Below are the code and all the weights of a small trained network. Each question names an input and a class and asks about switching units off, where a switched-off unit gives its printed mean instead of its output.

import numpy as np


def w(rows, s, z=0):
    codes = np.array(rows[::2]) - 128.0
    scale = np.full(codes.shape[1], s)
    scale[-1] = z or s
    return codes * scale


def norm(h):
    return h / np.sqrt((h * h).mean(-1, keepdims=True) + 1e-5)


def f(y):
    return np.maximum(y, 0)


def log_softmax(a):
    a = a - a.max(-1, keepdims=True)
    return a - np.log(np.exp(a).sum(-1, keepdims=True))


def net(x, mask):
    res = np.array(x, float).reshape(1, 4) / 4 @ E
    u = 0
    for l in range(4):
        y = f(norm(res) @ A[l][:, :-1].T + A[l][:, -1])
        res = res + np.where(mask[u : u + 8], y, B[l][:, -1]) @ B[l][:, :-1]
        u += 8
    return log_softmax(norm(res)[-1] @ U[:, :-1].T + U[:, -1])


A, B = {}, {}
E = w([
[129,129,131],'x0',
[128,28,74],'x1',
[40,217,5],'x2',
[1,64,128],'x3',
],0.0058)
A[0] = w([
[129,150,31,76],'L0N1',
[166,104,133,43],'L0N2',
[154,111,68,3],'L0N3',
[74,142,117,43],'L0N4',
[62,128,98,30],'L0N5',
[75,102,166,123],'L0N6',
[118,105,9,49],'L0N7',
[147,75,74,163],'L0N8',
],0.015,0.0053)
B[0] = w([
[202,210,166,246],'L0N1',
[171,147,63,162],'L0N2',
[255,195,155,153],'L0N3',
[88,143,60,168],'L0N4',
[178,106,38,190],'L0N5',
[38,173,174,208],'L0N6',
[189,131,158,249],'L0N7',
[163,73,107,253],'L0N8',
],0.009,0.0044)
A[1] = w([
[101,108,137,135],'L1N1',
[95,110,158,91],'L1N2',
[101,3,104,54],'L1N3',
[111,141,186,67],'L1N4',
[174,122,154,5],'L1N5',
[39,146,52,41],'L1N6',
[134,134,212,38],'L1N7',
[190,62,35,75],'L1N8',
],0.017,0.0026)
B[1] = w([
[127,128,167,154],'L1N1',
[78,135,129,160],'L1N2',
[97,250,186,216],'L1N3',
[129,64,103,167],'L1N4',
[163,139,70,195],'L1N5',
[200,67,109,186],'L1N6',
[154,81,91,193],'L1N7',
[13,21,120,255],'L1N8',
],0.014,0.0068)
A[2] = w([
[60,150,94,106],'L2N1',
[103,254,153,80],'L2N2',
[64,110,44,2],'L2N3',
[200,64,165,93],'L2N4',
[116,145,160,85],'L2N5',
[140,39,200,101],'L2N6',
[155,164,150,67],'L2N7',
[21,10,63,145],'L2N8',
],0.0099,0.0035)
B[2] = w([
[101,100,96,148],'L2N1',
[33,145,152,167],'L2N2',
[143,100,91,151],'L2N3',
[166,86,175,177],'L2N4',
[144,179,134,135],'L2N5',
[2,71,150,176],'L2N6',
[122,117,149,139],'L2N7',
[112,30,79,255],'L2N8',
],0.0084,0.0082)
A[3] = w([
[109,113,178,4],'L3N1',
[156,79,127,20],'L3N2',
[242,118,53,32],'L3N3',
[160,202,104,85],'L3N4',
[92,121,109,126],'L3N5',
[194,99,45,101],'L3N6',
[124,70,14,180],'L3N7',
[244,94,124,202],'L3N8',
],0.011,0.002)
B[3] = w([
[163,150,213,139],'L3N1',
[97,183,159,170],'L3N2',
[182,161,158,221],'L3N3',
[1,137,237,163],'L3N4',
[154,171,34,157],'L3N5',
[197,211,119,218],'L3N6',
[186,167,69,253],'L3N7',
[182,136,43,231],'L3N8',
],0.008,0.0076)
U = w([
[252,176,73,253],'0',
[108,40,84,4],'1',
[83,226,167,130],'2',
],0.019,0.0007)

Each question gives the input, the list of numbers given to net, and the class t.
The units are the neurons (one row each of A and B). Each row of codes is followed by its name. A weight is (code - 128) times the scale printed after its matrix; where a second scale follows, it is the last column's (A, B and U).
mask holds one flag per neuron, layer by layer. A switched-off neuron (its flag False) gives its mean, the last column of its row in B, instead of its output. The means were averaged over made-up inputs and are rounded, as every weight is.
A unit's drop is (log p(t) with every unit on - log p(t) with that unit switched off) / (log p(t) with every unit on - log p(t) with every unit switched off).
The circuit of an input: a set's keep is (log p(t) with only the set's units on - log p(t) with every unit switched off) / (log p(t) with every unit on - log p(t) with every unit switched off). Starting from the 12 units with the biggest drops (on a tie, the unit counted first), units are removed one at a time, each time the one whose removal leaves the highest keep (on an exact tie, the one counted first), for as long as the keep stays at least 0.8.
units of the circuit, in order: the units of the circuit, biggest drop first
k most important neurons: the k neurons with the biggest drops, biggest first
k most important neurons of layer l: the k neurons of layer l with the biggest drops, biggest first
drop when u is switched off: that unit's drop, to one decimal
input [2,5,5,-1], class 0: 3 most important neurons of layer 0	L0N1, L0N7, L0N3
input [7,8,-2,2], class 2: units of the circuit, in order	L1N3
input [-1,-6,2,6], class 0: 3 most important neurons	L1N8, L1N6, L0N5
input [5,-4,1,-6], class 2: units of the circuit, in order	L1N6, L2N2
input [-2,-1,2,4], class 0: 4 most important neurons	L0N6, L0N8, L1N8, L1N6
input [-8,1,-2,-8], class 1: 3 most important neurons	L0N1, L1N8, L0N6
input [-4,3,-5,-8], class 1: 2 most important neurons	L1N8, L0N1
input [4,-4,1,3], class 0: 3 most important neurons	L1N8, L1N6, L0N5
input [-1,1,-3,5], class 2: 2 most important neurons	L0N1, L1N3
input [-8,-8,0,1], class 1: 4 most important neurons of layer 0	L0N1, L0N5, L0N2, L0N4
input [-1,2,-3,-6], class 1: units of the circuit, in order	L1N8, L0N1
input [-5,0,4,5], class 0: 2 most important neurons	L0N6, L1N6
input [-1,-6,4,2], class 0: 3 most important neurons of layer 1	L1N6, L1N8, L1N3
input [7,8,3,-3], class 0: 2 most important neurons of layer 0	L0N1, L0N3
input [8,3,5,0], class 0: 2 most important neurons	L0N1, L0N7
input [-2,-7,3,6], class 0: units of the circuit, in order	L1N8
input [-4,-8,6,3], class 0: 2 most important neurons	L1N6, L1N3
input [1,-8,3,0], class 2: 2 most important neurons	L1N8, L2N8
input [1,-3,6,8], class 0: 2 most important neurons of layer 1	L1N8, L1N6
input [6,1,2,0], class 0: units of the circuit, in order	L0N1
input [6,4,-7,2], class 2: drop when L1N3 is switched off	0.8
input [-2,3,-7,2], class 2: drop when L1N6 is switched off	0.0
input [5,5,-3,-8], class 1: drop when L1N8 is switched off	1.4
